Each row of numbers belongs to one of the objects below and depends on some of the facts about them. Some rows are named. Which object is each other row?

Some rows with their names:
[ 37  12  40  29 -42 -18 -39 -31  -6   3   5  36 -17 -14 -19 -26 -19 -11
  -5  -2   7  18  -1 -19  23 -21 -18 -19] : j813
[ 18  -5  69 -12 -48  -1 -21  -6  -9  13   3   3 -37  -4 -30 -45  -8   6
 -13  -1 -31  -8 -47 -10   7 -22 -23 -11] : j399
[-26  13  31 -15   2   9   5   5 -12  21  -9 -22 -59  -3  -8  20   7  25
   9  10 -50  -3 -15  20 -12  12  -5  -2] : j293
[-13  29   3  23  15  -1  -7 -22  -4  14 -11  13 -31 -11  -2  43  -8   8
  16  10 -18  18  31  13   2  17  -4  -8] : j701
[  2 -13 -33 -14   2  12   6 -12  33 -13   5   8  23  13  39  -5  -9   3
 -19 -22  27   5  13 -15  -2  31   4  17] : j302
[  6 -12  -6  21  10  -5 -47 -17 -21   8  -9  18  13  -3 -16 -41 -10 -34
  18 -13  -9  15  -6 -24   9 -12 -11 -14] : j932
[ -3 -27  -9  13   2 -31 -27  -9  -1   5  20  18  28 -13  17 -29  -3 -33
  27 -24 -14  16  -7  -5   1 -28  -1 -27] : j704
[  1 -15 -12  16  -3 -30 -20   0   5  -3   9  19  32 -11   3 -23  -5 -29
  20 -20 -11  22  -8  -2   9 -33   4 -13] : j25
[ -1 -23 -27  -4 -33  11   4   7  50   0  -6  18  12  35  42 -20 -19  16
 -18 -28  47  15  26  -3  13  33  16  50] : j531
[ 37  22 -39  25  10 -23  -7   8 -31 -48 -16 -57 -13 -13  -4  62  15  32
 -18   5  12  35  26  -3 -10 -11  -6   6] : j740
[  3   2 -11 -19   1   7  20 -23  30  -2  10  21  33 -12  13  11  -5  -2
 -28  -4  27 -10   2  -5   0  21  -4   9] : j808
[-22 -37   8 -16  53  79  43   7 -15   6  -5 -48   3  41 -59 -52  10  -6
 -16   3  33 -61 -12 -34  10   3 -23  48] : j670
[ 17   7   7   6  -3  28   2 -26  -2  -4  19  29   7   1   2 -15  -2  10
 -26   1  45 -23  14 -34  -5  28 -19   2] : j335
[  6 -21 -14 -39  15  27   7  -4   8  -8  -1 -35 -13  18  35 -27  -5  12
 -25 -15 -28 -13 -55 -29 -32  36 -10   9] : j736
[ -9 -16  31 -31 -11 -10  -8   5  23  23 -18 -12  -5   0 -32 -19  -4 -23
  -4  -8 -56  14 -52  13  11 -25  -1   0] : j420
[ 15  46  20 -17  -9  20  62  59 -14 -25 -10 -34 -54  44  17  -7  -1   7
  51  66 -31 -23 -20   7   7 -24  54 -32] : j191
[ -5  -3 -25   0  40  44 -19 -32 -18  12  -3  18  18   4   6 -37  -8 -13
  -6  -8  21 -19  11 -43 -14  47  -7   6] : j913
[ -3  -6 -24  -1  39  42 -19 -31 -20   9  -5  21  15  11   4 -34  -5 -12
  -8  -5  22 -17   9 -39 -10  46  -8   7] : j267
[  0   7 -10 -24  13  17  17 -27  37   6  -7  26  26  -6  11  19 -14 -14
 -28  -8   9  -4   2  -1   8  25   2  14] : j101
[ -2  24  -8  24  -2 -13 -20   9 -28  -4   0  -7 -13 -12  -3  34  14  23
   6  15  17   6  33  17 -12   5   8  -8] : j584

Facts:
j825 Π j531; j825 Π j207; j825 Π j579; j284 Π j905; j284 Π j932; j284 Π j235
j284 Π j573; j284 Π j296; j44 Π j101; j44 Π j220; j44 Π j820; j44 Π j367
j982 Π j645; j982 Π j665; j982 Π j743; j969 Π j291; j969 Π j137; j969 Π j458
j969 Π j958; j969 Π j280; j969 Π j329; j239 Π j776; j239 Π j482; j239 Π j465
j239 Π j780; j239 Π j329; j558 Π j797; j558 Π j917; j558 Π j979; j786 Π j725
j786 Π j556; j786 Π j596; j786 Π j158; j771 Π j869; j771 Π j371; j521 Π j711
j521 Π j422; j393 Π j725; j293 Π j701; j293 Π j828; j293 Π j235; j293 Π j495
j293 Π j649; j293 Π j368; j293 Π j562; j918 Π j321; j918 Π j848; j918 Π j220
j918 Π j25; j918 Π j64; j423 Π j265; j423 Π j242; j423 Π j296; j423 Π j756
j289 Π j820; j289 Π j966; j230 Π j158; j676 Π j245; j676 Π j820; j676 Π j422
j995 Π j120; j995 Π j983; j995 Π j458; j995 Π j704; j995 Π j25; j995 Π j124
j995 Π j564; j938 Π j556; j938 Π j234; j938 Π j61; j399 Π j776; j399 Π j813
j399 Π j242; j399 Π j519; j955 Π j101; j955 Π j649; j955 Π j957; j945 Π j808
j945 Π j395; j945 Π j649; j945 Π j199; j945 Π j422; j647 Π j155; j647 Π j463
j647 Π j263; j647 Π j584; j647 Π j64; j647 Π j556; j647 Π j743; j670 Π j282
j670 Π j507; j670 Π j697; j726 Π j302; j726 Π j660; j726 Π j531; j726 Π j708
j726 Π j220; j726 Π j648; j726 Π j498; j851 Π j362; j851 Π j979; j511 Π j904
j511 Π j452; j511 Π j335; j511 Π j482; j511 Π j296; j511 Π j780; j58 Π j904
j58 Π j99; j58 Π j507; j58 Π j800; j736 Π j362; j736 Π j905; j736 Π j785
j736 Π j811; j818 Π j224; j818 Π j584; j818 Π j296; j272 Π j932; j272 Π j800
j272 Π j913; j272 Π j267; j191 Π j314; j191 Π j725; j722 Π j120; j722 Π j808
j722 Π j477; j722 Π j64; j722 Π j498; j268 Π j155; j268 Π j740; j268 Π j917
j290 Π j983; j290 Π j583; j290 Π j540; j290 Π j663; j290 Π j704; j290 Π j573
j517 Π j711; j517 Π j477; j517 Π j264; j816 Π j362; j816 Π j302; j816 Π j564
j687 Π j2; j687 Π j848; j687 Π j943; j687 Π j596; j287 Π j645; j287 Π j808
j287 Π j773; j287 Π j329; j844 Π j368; j844 Π j519; j420 Π j119; j420 Π j477
j420 Π j279; j420 Π j157; j420 Π j443; j420 Π j562; j420 Π j367; j825 Ψ bakor
j660 Ψ bakor; j573 Ψ plami; j284 Ψ bakor; j44 Ψ plami; j649 Ψ bidrom; j982 Ψ plami
j234 Ψ bakor; j314 Ψ bidrom; j648 Ψ bakor; j969 Ψ bidrom; j530 Ψ bidrom; j540 Ψ bakor
j445 Ψ plami; j239 Ψ plami; j558 Ψ bakor; j786 Ψ plami; j302 Ψ bakor; j335 Ψ bakor
j771 Ψ bakor; j242 Ψ bakor; j443 Ψ plami; j521 Ψ bidrom; j393 Ψ bakor; j465 Ψ plami
j743 Ψ plami; j2 Ψ bakor; j869 Ψ plami; j596 Ψ bidrom; j979 Ψ plami; j507 Ψ bakor
j293 Ψ plami; j918 Ψ bidrom; j423 Ψ bakor; j917 Ψ bidrom; j957 Ψ bakor; j137 Ψ bakor
j157 Ψ plami; j711 Ψ bidrom; j913 Ψ bakor; j797 Ψ plami; j199 Ψ bakor; j101 Ψ bakor
j289 Ψ bidrom; j943 Ψ bidrom; j463 Ψ plami; j329 Ψ bakor; j224 Ψ plami; j367 Ψ plami
j701 Ψ plami; j482 Ψ plami; j756 Ψ bidrom; j220 Ψ bidrom; j422 Ψ bakor; j932 Ψ bidrom
j265 Ψ plami; j230 Ψ bakor; j291 Ψ plami; j776 Ψ bidrom; j531 Ψ bakor; j267 Ψ bakor
j676 Ψ bidrom; j725 Ψ plami; j740 Ψ plami; j773 Ψ plami; j813 Ψ bidrom; j995 Ψ plami
j938 Ψ bakor; j562 Ψ plami; j579 Ψ bidrom; j399 Ψ bidrom; j955 Ψ bidrom; j905 Ψ plami
j279 Ψ bakor; j734 Ψ plami; j556 Ψ bakor; j945 Ψ bakor; j647 Ψ bidrom; j708 Ψ bakor
j983 Ψ bakor; j158 Ψ plami; j264 Ψ bakor; j663 Ψ plami; j25 Ψ bidrom; j155 Ψ plami
j670 Ψ bakor; j808 Ψ bakor; j726 Ψ bidrom; j800 Ψ bidrom; j851 Ψ plami; j584 Ψ plami
j99 Ψ plami; j519 Ψ bidrom; j119 Ψ bakor; j511 Ψ bakor; j583 Ψ plami; j697 Ψ bidrom
j58 Ψ plami; j263 Ψ plami; j282 Ψ plami; j904 Ψ plami; j395 Ψ bidrom; j368 Ψ plami
j280 Ψ bidrom; j207 Ψ bidrom; j958 Ψ bakor; j780 Ψ bidrom; j120 Ψ plami; j736 Ψ bakor
j966 Ψ bakor; j820 Ψ plami; j61 Ψ bidrom; j785 Ψ bidrom; j818 Ψ bakor; j64 Ψ plami
j272 Ψ bidrom; j124 Ψ bidrom; j665 Ψ plami; j828 Ψ bakor; j191 Ψ plami; j722 Ψ plami
j268 Ψ bakor; j458 Ψ bakor; j477 Ψ bidrom; j704 Ψ bidrom; j811 Ψ bidrom; j645 Ψ plami
j235 Ψ bakor; j290 Ψ plami; j495 Ψ plami; j321 Ψ bidrom; j517 Ψ bidrom; j564 Ψ bakor
j816 Ψ plami; j687 Ψ plami; j452 Ψ bakor; j287 Ψ bakor; j498 Ψ plami; j245 Ψ plami
j844 Ψ bakor; j420 Ψ bidrom; j362 Ψ bidrom; j371 Ψ bakor; j296 Ψ bidrom; j848 Ψ bidrom

Which object is each row?
No name comes twice in this set of rows, the named rows included.
[-35  -8  17 -13   0   2  16  31  -8  15  -3 -38 -35  -1  -4  25  17  24
  15   6 -33 -11 -14  37 -18   3   3   6] : j722
[ 31  35  14 -53 -11  38  67  44  18 -24  -4 -14  -8  42  22 -41   2 -10
   3  54   1 -45 -49 -20   2   9  48 -17] : j393
[ 13 -15  23 -17 -32 -24 -23  34  -9  -1  -9 -32  10  -8 -33 -31  20  -6
  -9   3 -19  -2 -55  13  -4 -34   0   2] : j647
[ 20  -4  23  26 -23 -18 -27 -19 -12  -1  16  27   7 -13 -22 -30 -15 -13
   0  -6  11   7   4 -17  21 -32 -22 -17] : j780
[ -4 -11  14 -45  -1  30  18   9  15   6   3 -19  -3   6   7 -21   7  10
 -26   1  -7 -30 -44  -9 -20  27   0  17] : j771
[  2 -17 -13  -8   4   0  29 -19  21 -15  46  21  38 -13  38  -1  -1   2
 -18 -11  31 -22   8 -17  -7  10  -5  -9] : j458
[-15  -1  49   1 -16   9  13  15 -26   4  20 -32 -59  -4  -8   8  10  41
   7  13 -19 -23  -1  18 -16  -1 -14  -5] : j239
[-31 -21 -17  55  71  52  25  -1 -45  -3  -8 -36  -5  34 -66   4   7  -5
  39   5  40 -27  72 -10  31 -26 -15  34] : j282
[ -4 -15  11 -42   4  36   4  -4  -1   9   6 -15 -15   8  17 -34  -1  11
 -24   0 -17 -30 -46 -20 -23  39 -13   6] : j284
[ 17  30 -27 -20  -4   7   1  12  -2  -7  -9  16  42  -5   6  -9  18  -7
 -23  25  50 -19  -5  -3 -11  28  28   5] : j556
[-42 -19  13 -12   5  -6  12  33 -17   5  21 -40 -31   3  21   5  15  25
  27   4 -33 -13 -11  24 -31  -1   2 -13] : j995
[ -1  22   0 -58 -19  17 -14  48 -11  12 -22 -21  30  -9 -20 -28  43   3
 -39  28  31 -39 -53  17 -42  40  29  17] : j938
[ -1 -13 -31 -11  10   7  11 -16  15  -7  17  10  29   0  43  -7  -8  -2
 -14 -14  16  -3   1 -20 -11  27   1   0] : j564

Now the same objects, written a new way:
Named rows:
[-43 -12  10  -8  12  11   9  11 -38 -28 -23 -15  -5 -13 -13  -5  20  14
 -18  -6  14 -19  19 -15 -12 -35  -2   6  22  35   1  23 -21 -12  21 -35
 -14  25 -11  -2  19] : j670
[-58 -21  12 -21  12  -4  12  31 -28  23  13  -1 -22  13   9   6  -1  10
  -8 -10   8 -44  27  -9 -24  -7   7   2  22  21 -18  30  -3 -24 -22  10
   6 -15  26   3  11] : j242
[-30  -2   5   9   1   5 -17  31 -40  -4  20   4  -6  15  -6  27  -8  -1
 -22 -18   5 -14  13  -6  11 -21   8   5  26  43 -16  31   3   5  -6  -4
  10 -20  21  16  27] : j660
[-11  -9   3  22  12   6 -31  27 -52 -21   7   7 -10  21  14  21   5 -10
 -41 -26  15 -14   6  12  19 -36   1  -6  22  49 -14  14  -3   7  12 -11
  -7 -27  26   7  28] : j302
[-76 -41  12 -32  30  -1  23   5 -14 -15 -29 -18   6 -22 -19  -8  54  34
 -19   0   9 -45  30 -21 -49 -36  -4  15  30  35  21  22 -25 -23  11 -22
  -5  33   3 -38  15] : j511
[-39 -18   6  -7  10   1 -22  26 -30   2  13  10  -3   9   2  21  15  14
 -13 -20   1 -15  16 -12  -4 -20  10   6  24  42 -14  31   1   2  -9 -10
  11 -11  19   7  20] : j267
[ 27 -13  -2 -17   1 -35 -68 -14  22  11  22  13   7 -22  43  -4  19   9
  80  31   0  38 -38 -58 -16  43 -15 -29  -4 -22   9  24  40  25  33 -25
  -1   8 -27  39  22] : j711
[ 36   2  12  -6 -17 -30  -2   3  23  -1  29  -3  31  -5  16  19  -3 -33
  18  11 -19 -11  -4  -6  -8  20 -18 -19 -10  -2   8   7  17  29  19  21
  21   3  17  27  -4] : j943
[ -8 -57   6 -46  38 -64  -1 -16  59  38  15  -6  79 -31   3 -20  70   2
  17  11  -8 -36  28  -3 -62  29  -8 -20   8  -6  33  16   6   0   3  27
  40  29  32  -5 -15] : j296
[  2  -7   8 -24 -22 -32  38  16  30  -6  16 -10  -5  12  30  17  -3 -32
  22  29 -17 -42  -9 -15 -27  16 -49 -18 -16 -17  19  -5  22  -1  19  40
   4  -7  33  -2 -10] : j776
[ -7  -6  24 -26 -18 -45  66   1  11  -6 -15 -41  -7  -7  44 -27 -19 -37
  18  38  23 -63  14  -8 -43  24 -52 -30   1 -27   7 -29  -5 -31  28  32
 -21  21   4   0 -28] : j399
[  3   8  17 -21 -23 -53  43  20  10  24  20 -15 -16  16  58 -11 -36 -43
  20  30  13 -58  11  -5 -28  46 -39 -34  -7 -34 -16 -15  12 -17  -5  54
  -5 -21  34  30 -29] : j519
[ 26 -31  -1  27   2 -40  32   8 -21   8  42  20  22   7  35   7   8 -49
  54  11 -57   8   3  -8  21  42 -43  14 -19 -20  39  -3 -28   4  15   1
  20   5  -1  41 -25] : j917
[ -8  29  33  39 -26 -51  29  25  25 -65 -18 -43  32 -58 -29  -6  22 -34
  12  -4  -4  18  25 -12  -9 -26 -45 -31  -8 -51  32  -7  16  -1  36 -10
   6  49  -6  44 -25] : j289
[  4 -22   5 -26 -16 -33  16  11  42  -9  15  -3  18  -2  17  25  24 -16
  24  20 -27 -29 -13 -23 -30  -1 -43  -8 -19  -9  39  -1  27  11  29  23
  22   2  31 -17  -3] : j780
[ 35   1 -20  40  21  15 -17 -21 -16 -30 -55   1  -7   4  25 -49  22  -7
 -42   2  34  26 -16  65  40 -18  -5  -4 -14   0  -3 -75 -35  -2  23 -11
 -52   1 -16 -45 -16] : j816
[ 19   9 -19   2   5  18   6 -19  19  34  11  19   2   6 -27  -1 -15  12
  -4  -8 -15  33  -8  22  27  20  29  27 -13 -23   4 -17  -5  -5 -31  11
  13 -11  -7 -19 -13] : j463
[ 28  20 -23   4  -2  28 -14 -33  22  17   2   2 -10  15 -23   2 -24  11
 -24   0   9  31 -24  34  30   7  30   4   1 -10   1 -23  15   6 -13   9
  -2 -23  -4 -26  11] : j498
[ 17   9 -19   2   8  16 -17 -12  30  21  -7  18  -3   3 -11  -2   2  18
 -17 -11   2  27 -14  29  14   6  30   8 -17 -18  -8 -24  14  -1 -26  11
   2 -17   5 -29  -9] : j663
[ 14  11 -19   5   0  20  -5 -13  31  20  -6  13 -11   7 -10  -9  -7  18
  -7  -9  -9  27 -10  22  15   7  19  13 -15 -22  -4 -22   9  -4 -29   9
   2 -22   4 -23 -15] : j734

Which object is each row?
No name comes twice in this set of rows, the named rows included.
[ 25 -13 -34  50  22   3  -4  10 -24   9 -18  50 -21  25  35 -24  23 -14
   6 -15 -37  42  -9  43  61  14  -2  35 -40 -25  16 -58 -37 -16 -23 -15
 -11 -22  -3 -16 -37] : j979
[-68 -37  16 -29  43 -15  25   1 -28   9 -20 -20   9 -21 -10 -30  38  24
 -13  -2  31 -51  49  -9 -43 -15   7   2  41  29  -6  26 -36 -31  -5 -11
  -9  27  -2  -9   5] : j423
[ 46  -5  -1 -23  -8 -20 -46 -36  12  17  39 -12  22  -4  23   3 -15  -7
  43  40  22  16 -39 -25  -9  45  -7 -35  23  -1   2  19  35  35  41   3
   0   1 -20  36  32] : j477
[  5  14 -27  -5  -1  44  59 -45   5  -2 -23  -8 -15   0 -32 -15 -20  15
   2  17  -4  17 -21  10  15   6   0  36  -3 -28  34 -34 -33 -17   8 -13
 -24  14 -42 -48  -5] : j982
[-50  21  20  26  -7 -11   6  48 -30 -10  12 -12 -17  -4 -17  19 -22  -8
 -25 -26  13  -4  36  -4   8 -29   1  -8  29   8 -28  32  12 -18 -23  -4
   5 -17  17  43  17] : j101
[ 57  42  20  -6 -21  61  30 -32  16 -15 -59   3  16 -13 -27 -33 -29  26
   3  -6 -24 -10  18  -5   1   2  41  29 -46  12 -48 -18 -57  16 -23  -7
 -16  61 -75 -18 -54] : j786
[ 12   6 -22   1  -7  26  12 -17  25  14  -1  19 -16  12 -22   8 -13  14
  -3   1 -22  29 -17  19  24  12  18  26 -18 -24  11 -20   3  -7 -24   4
   7 -18   2 -29 -10] : j665
[ 33  -7   8  -4 -10 -36   0   0  14   1  37   1  34  -2  15  17  -6 -30
  26  12 -28  -8  -5 -15  -8  30 -19  -8 -11  -6  14  11   3  22  15  21
  21  10   5  36  -7] : j61
[ 32  26  19  27 -27 -45   4   6  24 -25  35 -37  51 -11 -28  26 -20 -53
 -23   1  11   2   6  21  13  -6 -27 -41  11 -16  17  -4  30  25  27  31
  21   1  26  43   5] : j220
[ 24   8  15 -10 -10 -40   3 -30   1  -9   8 -39  22 -25  16 -24 -17 -24
  22  34  32  -3  -6 -10 -19  30 -27 -41  16 -16  -4  -3   7  14  43   7
 -17  26 -28  41   7] : j420

The same objects again, as new rows of numbers:
Some objects and their rows:
[  0  -2 -36   3 -50   0   5 -12  81  25  -4   6  24] : j708
[  3 -10 -11  -6  -3   4 -25  -1  60  27  -5  28  13] : j743
[  7  10 -34  -5  -9   2  16 -15  59  19   7   1   6] : j287
[  9  -8 -20 -20  16 -21  -8   8  39  35 -30  11  -6] : j797
[ 12  15 -31 -11   5 -21   5   0  51  12   9 -24   7] : j687
[  2  -3 -13  14 -35  12 -15 -21  71  33 -16  53  32] : j329
[  2 -15  -9   0 -19   8 -30 -11  74  27   1  15  20] : j64
[ 10  -6  -5  18 -31  -4 -13 -31  74  33 -18  48  46] : j983
[  1  10 -19   8 -24   6  11 -16  69  24 -22  43  38] : j452
[ -4  -8 -17 -21 -21  13 -31 -11  79  47  12  -9   0] : j157
[  4  -7 -17 -17  15 -17 -14   7  45  33 -18  16  -1] : j740
[ -6  12 -14   7 -29  24   7 -20  68  32 -22  43  38] : j242
[ -3 -10 -17   7 -48  16 -19 -20  78  36  -8  51  32] : j808
[  5 -10 -34  13 -11  13 -34 -22  68  37  -2   6  44] : j220
[  0  -4  -8   0  -3   6  -8  -5  65  23 -10  25  16] : j584
[ -5   0 -20 -11 -42  11 -10 -21  90  50   9  20  19] : j279
[ 10   0  -7  17 -23  -2  -2 -26  70  32 -26  46  42] : j540
[  6   8 -25 -16 -26 -22  -5   1  57  47 -23  35  20] : j371
[ -4  -5 -19   5 -47  11 -10 -12  65  31 -13  46  29] : j199
[  3  -1 -36   1 -53  -3   4 -12  82  27  -4  10  23] : j648

Which object is each row?
No name comes twice in this set of rows, the named rows included.
[  6   9 -48 -16  31   7  -9 -26  62  43  25 -52   2] : j420
[  7   3 -45  -7  25   5 -18 -24  56  38  14 -35   3] : j517
[  5  15 -53 -12 -26 -16  28  -4  74  16   6 -31   1] : j825
[ 15  27 -38  -9 -10 -33  21   0  61  16 -14   1  12] : j670
[  9   6 -35  -1  23  -8 -19 -14  40  37 -15  -2  24] : j530
[  1  -9 -29   9   4  21 -34 -19  45  40 -13  22  37] : j395
[ -4  21 -29 -10 -17  23  20 -19  62  33  -3   9  17] : j844
[  6  13 -32 -16   7 -26  34  -3  49  22  -6   3   2] : j268
[ 12   9 -64  -6  26 -11   4 -19  54  17  17 -66  -1] : j726
[ 15 -11 -16  23  21   8 -35 -39  59  40 -20  22  47] : j704
[  8  -8 -29  -5  32 -15 -19 -11  39  44 -25  21  26] : j917
[ 10   8 -25   4  16 -17 -27 -10  41  41 -18  23  47] : j314
[ 11   4 -19  16  25   6 -18 -22  55  35 -33  32  49] : j932

